Where the symbols take the nodes:
x841 t x734
x841 o x148
x841 a x316
x841 y x168
x841 e x640
x841 m x32
x636 t x187
x636 o x968
x636 a x382
x636 y x803
x636 e x226
x636 m x59
x659 t x32
x659 o x950
x659 a x983
x659 y x471
x659 e x923
x659 m x734
x260 t x863
x260 o x640
x260 a x473
x260 y x771
x260 e x148
x260 m x58
x923 t x674
x923 o x559
x923 a x809
x923 y x817
x923 e x659
x923 m x77
x195 t x895
x195 o x605
x195 a x765
x195 y x77
x195 e x352
x195 m x817
x633 t x319
x633 o x186
x633 a x771
x633 y x473
x633 e x356
x633 m x822
x471 t x541
x471 o x757
x471 a x444
x471 y x659
x471 e x817
x471 m x352
x771 t x605
x771 o x895
x771 a x633
x771 y x260
x771 e x988
x771 m x394
x168 t x352
x168 o x988
x168 a x977
x168 y x841
x168 e x895
x168 m x541
x387 t x988
x387 o x352
x387 a x269
x387 y x49
x387 e x605
x387 m x757
x352 t x168
x352 o x387
x352 a x801
x352 y x734
x352 e x195
x352 m x471
x59 t x354
x59 o x316
x59 a x148
x59 y x356
x59 e x473
x59 m x636
x734 t x841
x734 o x49
x734 a x194
x734 y x352
x734 e x77
x734 m x659
x908 t x712
x908 o x822
x908 a x400
x908 y x376
x908 e x78
x908 m x186
x376 t x809
x376 o x226
x376 a x674
x376 y x908
x376 e x968
x376 m x288
x354 t x59
x354 o x194
x354 a x49
x354 y x269
x354 e x130
x354 m x187
x473 t x130
x473 o x288
x473 a x260
x473 y x633
x473 e x59
x473 m x226
x77 t x640
x77 o x863
x77 a x718
x77 y x195
x77 e x734
x77 m x923
x32 t x659
x32 o x382
x32 a x968
x32 y x541
x32 e x674
x32 m x841
x148 t x49
x148 o x841
x148 a x59
x148 y x988
x148 e x260
x148 m x382
x822 t x799
x822 o x908
x822 a x394
x822 y x226
x822 e x803
x822 m x633
x316 t x194
x316 o x59
x316 a x841
x316 y x977
x316 e x288
x316 m x968
x809 t x376
x809 o x904
x809 a x923
x809 y x712
x809 e x983
x809 m x718
x444 t x78
x444 o x941
x444 a x471
x444 y x983
x444 e x712
x444 m x801
x803 t x941
x803 o x78
x803 a x161
x803 y x636
x803 e x822
x803 m x356
x718 t x288
x718 o x130
x718 a x77
x718 y x765
x718 e x194
x718 m x809
x400 t x817
x400 o x394
x400 a x908
x400 y x674
x400 e x541
x400 m x895
x226 t x904
x226 o x376
x226 a x58
x226 y x822
x226 e x636
x226 m x473
x631 t x394
x631 o x817
x631 a x799
x631 y x559
x631 e x757
x631 m x605
x78 t x444
x78 o x803
x78 a x541
x78 y x968
x78 e x908
x78 m x977
x49 t x148
x49 o x734
x49 a x354
x49 y x387
x49 e x863
x49 m x950
x269 t x356
x269 o x801
x269 a x387
x269 y x354
x269 e x319
x269 m x941
x801 t x977
x801 o x269
x801 a x352
x801 y x194
x801 e x765
x801 m x444
x194 t x316
x194 o x354
x194 a x734
x194 y x801
x194 e x718
x194 m x983
x904 t x226
x904 o x809
x904 a x559
x904 y x799
x904 e x187
x904 m x130
x968 t x983
x968 o x636
x968 a x32
x968 y x78
x968 e x376
x968 m x316
x640 t x77
x640 o x260
x640 a x288
x640 y x895
x640 e x841
x640 m x674
x130 t x473
x130 o x718
x130 a x863
x130 y x319
x130 e x354
x130 m x904
x863 t x260
x863 o x77
x863 a x130
x863 y x605
x863 e x49
x863 m x559
x765 t x186
x765 o x319
x765 a x195
x765 y x718
x765 e x801
x765 m x712
x186 t x765
x186 o x633
x186 a x895
x186 y x288
x186 e x977
x186 m x908
x187 t x636
x187 o x983
x187 a x950
x187 y x941
x187 e x904
x187 m x354
x161 t x757
x161 o x541
x161 a x803
x161 y x382
x161 e x394
x161 m x988
x319 t x633
x319 o x765
x319 a x605
x319 y x130
x319 e x269
x319 m x799
x356 t x269
x356 o x977
x356 a x988
x356 y x59
x356 e x633
x356 m x803
x757 t x161
x757 o x471
x757 a x941
x757 y x950
x757 e x631
x757 m x387
x559 t x58
x559 o x923
x559 a x904
x559 y x631
x559 e x950
x559 m x863
x983 t x968
x983 o x187
x983 a x659
x983 y x444
x983 e x809
x983 m x194
x988 t x387
x988 o x168
x988 a x356
x988 y x148
x988 e x771
x988 m x161
x817 t x400
x817 o x631
x817 a x712
x817 y x923
x817 e x471
x817 m x195
x941 t x803
x941 o x444
x941 a x757
x941 y x187
x941 e x799
x941 m x269
x977 t x801
x977 o x356
x977 a x168
x977 y x316
x977 e x186
x977 m x78
x950 t x382
x950 o x659
x950 a x187
x950 y x757
x950 e x559
x950 m x49
x895 t x195
x895 o x771
x895 a x186
x895 y x640
x895 e x168
x895 m x400
x674 t x923
x674 o x58
x674 a x376
x674 y x400
x674 e x32
x674 m x640
x382 t x950
x382 o x32
x382 a x636
x382 y x161
x382 e x58
x382 m x148
x712 t x908
x712 o x799
x712 a x817
x712 y x809
x712 e x444
x712 m x765
x605 t x771
x605 o x195
x605 a x319
x605 y x863
x605 e x387
x605 m x631
x799 t x822
x799 o x712
x799 a x631
x799 y x904
x799 e x941
x799 m x319
x288 t x718
x288 o x473
x288 a x640
x288 y x186
x288 e x316
x288 m x376
x541 t x471
x541 o x161
x541 a x78
x541 y x32
x541 e x400
x541 m x168
x394 t x631
x394 o x400
x394 a x822
x394 y x58
x394 e x161
x394 m x771
x58 t x559
x58 o x674
x58 a x226
x58 y x394
x58 e x382
x58 m x260

In the rows, 500 means zero.

The rows follow the links: the fewer symbols apart two nodes are, the more alike their rows tend to be.

Each row is also shifted at random along 6 hidden directions that mean nothing.

Some nodes, each with a row of numbers:
x394: [441, 479, 430, 510, 472, 507, 491, 499, 477, 462, 542, 479, 532, 551, 462, 515, 473, 532, 465, 511, 442, 479, 502, 436, 516, 460, 445, 510, 519, 462, 544, 520, 526, 465, 463, 503, 520, 437, 617, 390, 553, 598, 452, 463]
x640: [557, 480, 486, 555, 407, 417, 576, 475, 582, 430, 546, 565, 462, 646, 558, 457, 487, 398, 509, 739, 528, 499, 526, 528, 352, 509, 496, 612, 348, 377, 464, 422, 444, 578, 773, 502, 514, 436, 482, 498, 539, 459, 461, 527]
x186: [407, 453, 503, 455, 444, 394, 634, 463, 455, 405, 394, 558, 485, 572, 530, 543, 353, 482, 556, 650, 464, 456, 548, 441, 508, 601, 448, 476, 463, 426, 562, 341, 491, 547, 490, 447, 608, 373, 513, 474, 549, 490, 435, 535]
x968: [436, 529, 520, 496, 474, 351, 565, 383, 503, 495, 366, 544, 450, 539, 576, 411, 332, 407, 523, 591, 535, 535, 538, 449, 475, 553, 387, 368, 593, 383, 570, 411, 478, 591, 484, 395, 511, 331, 488, 486, 580, 469, 370, 530]
x195: [381, 536, 546, 471, 501, 383, 646, 433, 445, 373, 520, 620, 481, 593, 503, 522, 443, 501, 554, 523, 536, 596, 459, 476, 516, 492, 414, 445, 506, 411, 545, 499, 471, 551, 541, 504, 534, 454, 480, 533, 457, 545, 532, 542]
x471: [464, 561, 529, 505, 504, 444, 591, 469, 404, 431, 586, 582, 511, 513, 434, 463, 449, 482, 478, 362, 556, 628, 355, 488, 559, 474, 334, 414, 583, 492, 638, 513, 526, 504, 425, 457, 531, 452, 529, 493, 480, 577, 500, 578]
x354: [649, 468, 440, 488, 532, 654, 442, 483, 510, 601, 500, 479, 541, 412, 510, 529, 565, 537, 356, 384, 517, 515, 554, 567, 608, 473, 526, 534, 424, 582, 497, 555, 563, 478, 516, 444, 396, 624, 486, 455, 532, 525, 555, 451]
x356: [341, 489, 518, 407, 583, 548, 439, 573, 406, 577, 446, 485, 454, 501, 577, 586, 588, 552, 594, 419, 476, 615, 606, 457, 576, 519, 620, 339, 584, 517, 496, 588, 570, 421, 449, 543, 411, 611, 500, 666, 364, 541, 559, 473]
x908: [421, 448, 423, 487, 467, 630, 490, 547, 487, 585, 509, 498, 585, 467, 427, 553, 511, 465, 383, 433, 548, 459, 469, 492, 558, 566, 490, 550, 417, 566, 610, 449, 570, 474, 520, 391, 568, 508, 519, 445, 566, 558, 525, 533]
x260: [279, 588, 546, 521, 628, 518, 607, 503, 447, 401, 504, 581, 477, 563, 572, 511, 402, 572, 560, 544, 508, 566, 511, 551, 614, 485, 343, 527, 389, 480, 449, 368, 471, 679, 441, 449, 406, 337, 700, 547, 540, 531, 526, 485]
x288: [588, 377, 495, 558, 520, 650, 361, 619, 529, 540, 470, 462, 511, 431, 444, 506, 584, 479, 544, 449, 415, 372, 461, 540, 539, 566, 663, 544, 522, 635, 511, 524, 471, 476, 374, 428, 478, 555, 419, 525, 429, 418, 521, 581]
x78: [306, 558, 514, 526, 363, 513, 562, 614, 394, 564, 420, 457, 450, 454, 533, 577, 463, 560, 459, 545, 479, 338, 594, 626, 436, 565, 499, 644, 351, 537, 420, 344, 498, 483, 504, 458, 544, 505, 509, 519, 578, 359, 455, 552]
x822: [483, 544, 445, 443, 494, 403, 532, 528, 437, 477, 437, 494, 527, 608, 570, 496, 519, 494, 552, 596, 546, 579, 571, 422, 425, 508, 541, 455, 528, 325, 537, 437, 605, 495, 613, 525, 537, 533, 533, 587, 470, 582, 463, 415]
x387: [326, 488, 473, 443, 460, 591, 484, 478, 603, 524, 572, 389, 459, 392, 507, 576, 471, 582, 299, 525, 475, 376, 682, 586, 479, 475, 479, 671, 349, 593, 336, 523, 443, 371, 652, 578, 466, 639, 416, 408, 565, 439, 558, 414]
x803: [532, 510, 433, 501, 438, 571, 517, 527, 437, 580, 492, 483, 545, 480, 522, 524, 485, 526, 366, 462, 505, 536, 557, 472, 535, 498, 406, 535, 405, 489, 574, 449, 605, 495, 603, 439, 505, 515, 618, 381, 600, 570, 425, 469]
x59: [676, 507, 503, 495, 473, 444, 488, 531, 524, 505, 455, 447, 409, 477, 640, 490, 464, 478, 526, 627, 448, 417, 645, 534, 421, 573, 535, 575, 441, 468, 384, 427, 487, 502, 580, 499, 461, 494, 493, 518, 540, 418, 413, 448]
x771: [635, 370, 389, 416, 479, 514, 418, 433, 592, 429, 589, 500, 504, 543, 436, 510, 486, 433, 464, 553, 440, 499, 578, 379, 425, 470, 493, 458, 526, 402, 555, 594, 465, 426, 654, 576, 544, 542, 487, 401, 523, 596, 399, 463]
x194: [730, 472, 543, 489, 472, 378, 485, 421, 554, 513, 442, 516, 473, 533, 547, 461, 527, 401, 529, 549, 552, 609, 516, 500, 422, 558, 604, 395, 560, 420, 530, 540, 488, 478, 632, 500, 558, 534, 368, 609, 424, 439, 480, 527]
x32: [325, 500, 530, 565, 478, 523, 516, 511, 538, 564, 535, 518, 468, 518, 520, 426, 515, 476, 379, 539, 533, 474, 485, 575, 459, 516, 460, 630, 359, 548, 490, 445, 531, 582, 639, 448, 461, 511, 552, 474, 579, 487, 470, 539]
x319: [523, 428, 360, 447, 499, 683, 473, 420, 582, 560, 489, 442, 595, 425, 438, 582, 467, 545, 319, 470, 542, 463, 653, 422, 540, 493, 503, 537, 365, 530, 529, 554, 597, 439, 636, 498, 527, 626, 418, 405, 599, 583, 568, 426]

From each start, follow one symbol. Which node do you reach?
Answers are names.
new walk
[480, 529, 557, 573, 553, 480, 510, 531, 478, 437, 513, 550, 530, 499, 399, 427, 501, 493, 564, 406, 545, 514, 303, 528, 551, 470, 412, 544, 481, 555, 553, 505, 457, 616, 349, 442, 483, 422, 557, 504, 514, 508, 554, 561]
e	x659
new walk
[465, 476, 496, 559, 539, 574, 464, 554, 473, 556, 429, 496, 553, 510, 486, 438, 590, 490, 547, 451, 549, 560, 442, 502, 553, 582, 589, 485, 507, 555, 564, 483, 543, 594, 483, 413, 459, 507, 477, 551, 453, 514, 533, 568]
e	x968
new walk
[405, 483, 547, 503, 553, 543, 509, 470, 551, 492, 534, 507, 515, 525, 467, 438, 536, 497, 463, 554, 549, 545, 427, 540, 504, 501, 563, 571, 394, 549, 458, 553, 477, 548, 607, 520, 429, 556, 457, 601, 458, 452, 605, 525]
t	x640
new walk
[622, 536, 588, 562, 478, 459, 546, 490, 570, 438, 509, 516, 413, 401, 480, 501, 348, 486, 520, 565, 413, 309, 489, 601, 445, 481, 444, 587, 535, 564, 398, 416, 312, 531, 345, 524, 472, 366, 428, 415, 574, 335, 436, 556]
t	x841
new walk
[608, 548, 496, 514, 515, 372, 514, 441, 516, 454, 537, 555, 447, 648, 588, 379, 539, 433, 542, 555, 536, 717, 475, 426, 429, 486, 434, 426, 553, 287, 521, 495, 514, 561, 694, 513, 470, 448, 592, 523, 531, 598, 399, 452]
e	x58
new walk
[352, 479, 507, 446, 494, 541, 478, 468, 454, 585, 464, 568, 498, 503, 538, 531, 491, 475, 477, 420, 541, 621, 568, 452, 552, 553, 537, 392, 500, 503, 592, 552, 534, 440, 536, 420, 537, 536, 422, 576, 450, 544, 496, 572]
o	x356
new walk
[418, 594, 589, 588, 527, 457, 572, 539, 426, 493, 563, 591, 509, 485, 474, 424, 513, 511, 545, 352, 577, 585, 309, 537, 606, 452, 363, 498, 535, 539, 538, 468, 496, 609, 396, 458, 411, 413, 535, 548, 509, 480, 536, 607]
o	x950
new walk
[356, 507, 525, 512, 575, 581, 472, 527, 477, 498, 584, 525, 448, 440, 560, 483, 561, 537, 556, 436, 471, 583, 533, 517, 567, 459, 487, 480, 488, 538, 436, 537, 498, 520, 499, 518, 344, 500, 560, 603, 466, 526, 547, 478]
y	x988
new walk
[264, 468, 486, 520, 602, 501, 452, 468, 571, 475, 469, 483, 500, 484, 529, 430, 540, 508, 552, 554, 485, 515, 528, 477, 466, 463, 494, 515, 502, 469, 441, 535, 514, 568, 483, 553, 404, 522, 543, 540, 491, 523, 529, 413]
a	x226
new walk
[555, 552, 536, 494, 529, 380, 539, 468, 456, 476, 401, 559, 590, 618, 518, 394, 533, 469, 640, 551, 623, 626, 397, 459, 515, 518, 483, 423, 531, 406, 581, 464, 563, 607, 545, 476, 521, 444, 482, 650, 443, 504, 563, 518]
a	x923
new walk
[687, 532, 507, 532, 569, 483, 583, 500, 457, 396, 591, 594, 520, 591, 517, 456, 571, 550, 560, 489, 556, 649, 376, 481, 532, 428, 394, 523, 388, 479, 503, 477, 541, 626, 584, 508, 460, 455, 642, 536, 498, 614, 567, 466]
m	x559
new walk
[622, 507, 528, 527, 407, 437, 572, 508, 522, 524, 439, 490, 435, 531, 607, 505, 382, 431, 442, 681, 494, 385, 577, 598, 415, 607, 473, 622, 373, 475, 468, 289, 450, 600, 559, 401, 499, 374, 499, 433, 566, 355, 371, 555]
m	x968
new walk
[354, 404, 513, 464, 431, 403, 381, 471, 534, 520, 487, 452, 409, 516, 502, 486, 513, 403, 565, 533, 426, 491, 512, 463, 345, 510, 637, 377, 702, 446, 461, 603, 429, 374, 538, 595, 567, 555, 338, 519, 424, 415, 398, 521]
y	x32
new walk
[401, 450, 469, 539, 534, 514, 496, 422, 578, 459, 523, 508, 521, 520, 439, 429, 447, 416, 485, 516, 516, 556, 469, 450, 450, 522, 462, 460, 551, 481, 571, 540, 455, 587, 530, 464, 508, 429, 510, 473, 529, 535, 479, 517]
e	x32
new walk
[453, 433, 423, 492, 578, 557, 537, 282, 608, 505, 426, 495, 580, 452, 528, 473, 425, 516, 339, 545, 539, 511, 664, 440, 523, 513, 467, 447, 434, 518, 483, 494, 520, 581, 612, 491, 460, 530, 428, 474, 605, 563, 519, 398]
m	x904
new walk
[480, 481, 475, 485, 356, 609, 550, 532, 536, 595, 458, 417, 495, 347, 450, 605, 397, 550, 319, 488, 444, 243, 623, 639, 486, 563, 543, 718, 330, 627, 392, 387, 486, 410, 528, 472, 575, 553, 351, 405, 567, 350, 494, 540]
y	x194
new walk
[461, 507, 431, 455, 567, 469, 557, 412, 494, 421, 535, 505, 526, 461, 443, 522, 346, 554, 496, 474, 461, 459, 472, 406, 506, 455, 367, 424, 614, 454, 556, 520, 471, 500, 336, 565, 546, 426, 571, 357, 555, 574, 481, 461]
o	x817
new walk
[631, 357, 465, 556, 440, 649, 335, 484, 688, 583, 593, 449, 451, 378, 418, 499, 549, 416, 397, 484, 415, 397, 509, 589, 420, 536, 613, 542, 533, 623, 449, 632, 411, 430, 566, 487, 502, 581, 422, 360, 510, 464, 450, 571]
e	x640
